Here is a tiny trained network, its code and every weight. The questions are about switching its units off for an input and a target symbol, where a switched-off unit gives its printed mean instead of its output.

import numpy as np


def w(rows, s, z=0):
    codes = np.array(rows[::2]) - 128.0
    scale = np.full(codes.shape[1], s)
    scale[-1] = z or s
    return codes * scale


def f(y):
    return np.maximum(y, 0)


def softmax(a):
    e = np.exp(a - a.max(-1, keepdims=True))
    return e / e.sum(-1, keepdims=True)


def log_softmax(a):
    a = a - a.max(-1, keepdims=True)
    return a - np.log(np.exp(a).sum(-1, keepdims=True))


def net(x, mask):
    ids = ['εηθλστφ'.index(c) for c in x.split()]
    T = len(ids)
    res = E[ids] + P[:T]
    r = res
    for j in range(2):
        rows = slice(3 * j, 3 * j + 3)
        q, k, v = (r @ M[0][rows].T for M in (Q, K, V))
        z = softmax(np.where(np.tri(T) > 0, q @ k.T / 3**0.5, -1e9)) @ v
        o = O[0][rows]
        res = res + np.where(mask[j], z, o[:, -1]) @ o[:, :-1]
    y = f(res @ A[0][:, :-1].T + A[0][:, -1])
    res = res + np.where(mask[2:10], y, B[0][:, -1]) @ B[0][:, :-1]
    return log_softmax(res[-1] @ U[:, :-1].T + U[:, -1])


Q, K, V, O, A, B = {}, {}, {}, {}, {}, {}
E = w([
[123,29,176,104,33,186,196,132,153,179],'ε',
[81,205,6,201,98,199,158,71,127,114],'η',
[138,195,106,19,79,135,204,184,17,187],'θ',
[46,75,80,124,175,45,110,174,131,233],'λ',
[189,63,109,66,156,68,89,16,107,69],'σ',
[142,149,153,140,226,124,217,172,242,140],'τ',
[130,213,212,115,188,211,3,176,182,95],'φ',
],0.0045)
P = w([
[232,163,188,206,109,70,109,108,54,160],'0',
[166,141,134,125,164,139,120,46,106,191],'1',
[114,118,143,107,150,135,143,71,137,136],'2',
[81,115,121,86,159,131,152,110,134,104],'3',
[112,96,78,69,123,166,128,152,183,125],'4',
[40,92,73,69,139,162,178,162,177,68],'5',
[78,97,4,63,111,188,131,194,244,126],'6',
],0.0038)
Q[0] = w([
[102,159,122,152,98,143,121,241,149,161],'h0',
[143,94,70,4,144,169,82,168,191,123],'h0',
[142,103,195,89,142,84,159,189,111,113],'h0',
[72,179,173,125,165,201,53,146,167,106],'h1',
[96,114,109,18,181,121,133,96,134,167],'h1',
[100,116,60,104,130,191,179,31,132,177],'h1',
],0.026)
K[0] = w([
[52,169,123,141,93,175,159,216,157,114],'h0',
[46,96,127,79,145,117,182,85,97,4],'h0',
[86,185,92,196,136,167,117,70,123,106],'h0',
[138,174,219,128,185,147,48,131,143,84],'h1',
[79,174,113,95,130,197,142,177,150,121],'h1',
[75,61,114,34,142,176,134,114,198,135],'h1',
],0.025)
V[0] = w([
[143,131,163,204,121,133,123,86,106,222],'h0',
[174,182,187,196,114,91,123,113,52,148],'h0',
[115,104,64,84,105,123,155,150,122,131],'h0',
[147,159,161,50,167,62,117,160,69,172],'h1',
[181,126,187,77,57,185,173,114,113,113],'h1',
[64,146,127,91,110,167,119,253,154,145],'h1',
],0.012)
O[0] = w([
[123,119,124,56,122,175,128,154,187,150,115],'h0',
[129,109,50,73,138,174,130,154,182,99,128],'h0',
[128,149,140,169,101,109,163,93,130,160,139],'h0',
[102,212,117,111,158,52,128,105,104,149,169],'h1',
[202,155,139,126,114,153,177,151,38,130,106],'h1',
[128,145,106,1,146,148,94,161,160,106,2],'h1',
],0.0076,0.00097)
A[0] = w([
[163,138,105,51,96,133,166,136,79,138,186],'n0',
[84,160,38,188,81,182,135,115,159,95,49],'n1',
[81,79,85,108,168,74,124,167,173,181,138],'n2',
[178,115,105,37,167,135,91,100,180,51,54],'n3',
[167,161,201,136,140,175,25,108,119,130,249],'n4',
[175,164,171,166,227,119,214,162,215,112,196],'n5',
[177,88,149,174,103,61,151,51,79,128,96],'n6',
[141,3,201,66,57,113,143,140,150,135,151],'n7',
],0.015,0.0012)
B[0] = w([
[154,161,141,102,116,155,237,138,76,154,189],'n0',
[137,173,58,215,143,159,209,137,137,81,200],'n1',
[115,102,161,200,120,6,151,121,130,139,216],'n2',
[151,157,78,43,115,178,29,95,163,98,210],'n3',
[123,91,189,198,123,177,56,164,50,102,166],'n4',
[87,201,197,138,114,150,24,118,200,169,177],'n5',
[116,57,100,104,135,63,75,160,55,72,253],'n6',
[128,3,145,136,139,187,181,134,206,154,186],'n7',
],0.011,0.0058)
U = w([
[82,86,159,185,154,40,127,163,69,126,147],'ε',
[156,77,93,174,118,211,180,143,209,112,108],'η',
[157,254,59,136,134,153,184,117,97,112,147],'θ',
[184,129,184,64,84,167,196,169,107,201,4],'λ',
[111,195,216,132,131,189,47,147,167,140,47],'σ',
[169,87,87,28,148,132,38,105,98,58,205],'τ',
[81,169,160,115,131,75,115,35,223,188,193],'φ',
],0.0036,0.0013)

Each question gives the input, a string of symbols that net reads in full, and the target symbol t.
The units are the heads (3 rows each of Q, K, V and O) and the neurons (one row each of A and B). Each row of codes is followed by its name. A weight is (code - 128) times the scale printed after its matrix; where a second scale follows, it is the last column's (O, A, B and U).
mask holds one flag per unit, heads first, then neurons. A switched-off unit (its flag False) gives its mean, the last column of its rows in O or B, instead of its output. The means were averaged over made-up inputs and are rounded, as every weight is.
A unit's drop is (log p(t) with every unit on - log p(t) with that unit switched off) / (log p(t) with every unit on - log p(t) with every unit switched off).
The circuit of an input: a set's keep is (log p(t) with only the set's units on - log p(t) with every unit switched off) / (log p(t) with every unit on - log p(t) with every unit switched off). Starting from all 10 units, units are removed one at a time, each time the one whose removal leaves the highest keep (on an exact tie, the one counted first), for as long as the keep stays at least 0.8.
circuit, biggest first: the units of the circuit, biggest drop first
top k neurons: the k neurons with the biggest drops, biggest first
which heads matter: for each layer, one digit per head in row order, 1 if its drop is at least 0.15 and else 0, layers parted by /
drop of u: that unit's drop, to one decimal
input ε ε σ θ η, target θ: circuit, biggest first : (n1, n7)
input θ η σ ε, target λ: which heads matter : 01
input θ φ θ, target λ: circuit, biggest first : (n0, h1)
input λ η η, target η: circuit, biggest first : (h1, n1, h0)
input η λ λ, target φ: which heads matter : 11
input σ φ φ θ, target θ: circuit, biggest first : (n0, h1)
input σ σ η ε, target λ: which heads matter : 01
input λ ε φ σ σ σ θ, target λ: circuit, biggest first : (h1, n0)
input σ φ η τ σ σ σ, target ε: circuit, biggest first : (h0, n6)
input σ η η, target η: circuit, biggest first : (h1, n1)
input η η ε, target η: circuit, biggest first : (n7, h0)
input φ σ σ η σ η σ, target η: which heads matter : 01
input φ λ λ θ φ η, target θ: top 3 neurons : (n1, n7, n6)
input η σ φ λ ε φ, target σ: drop of n3 : 0.0
input η φ θ, target θ: drop of n7 : 0.2
input σ λ τ, target σ: drop of n3 : 0.1
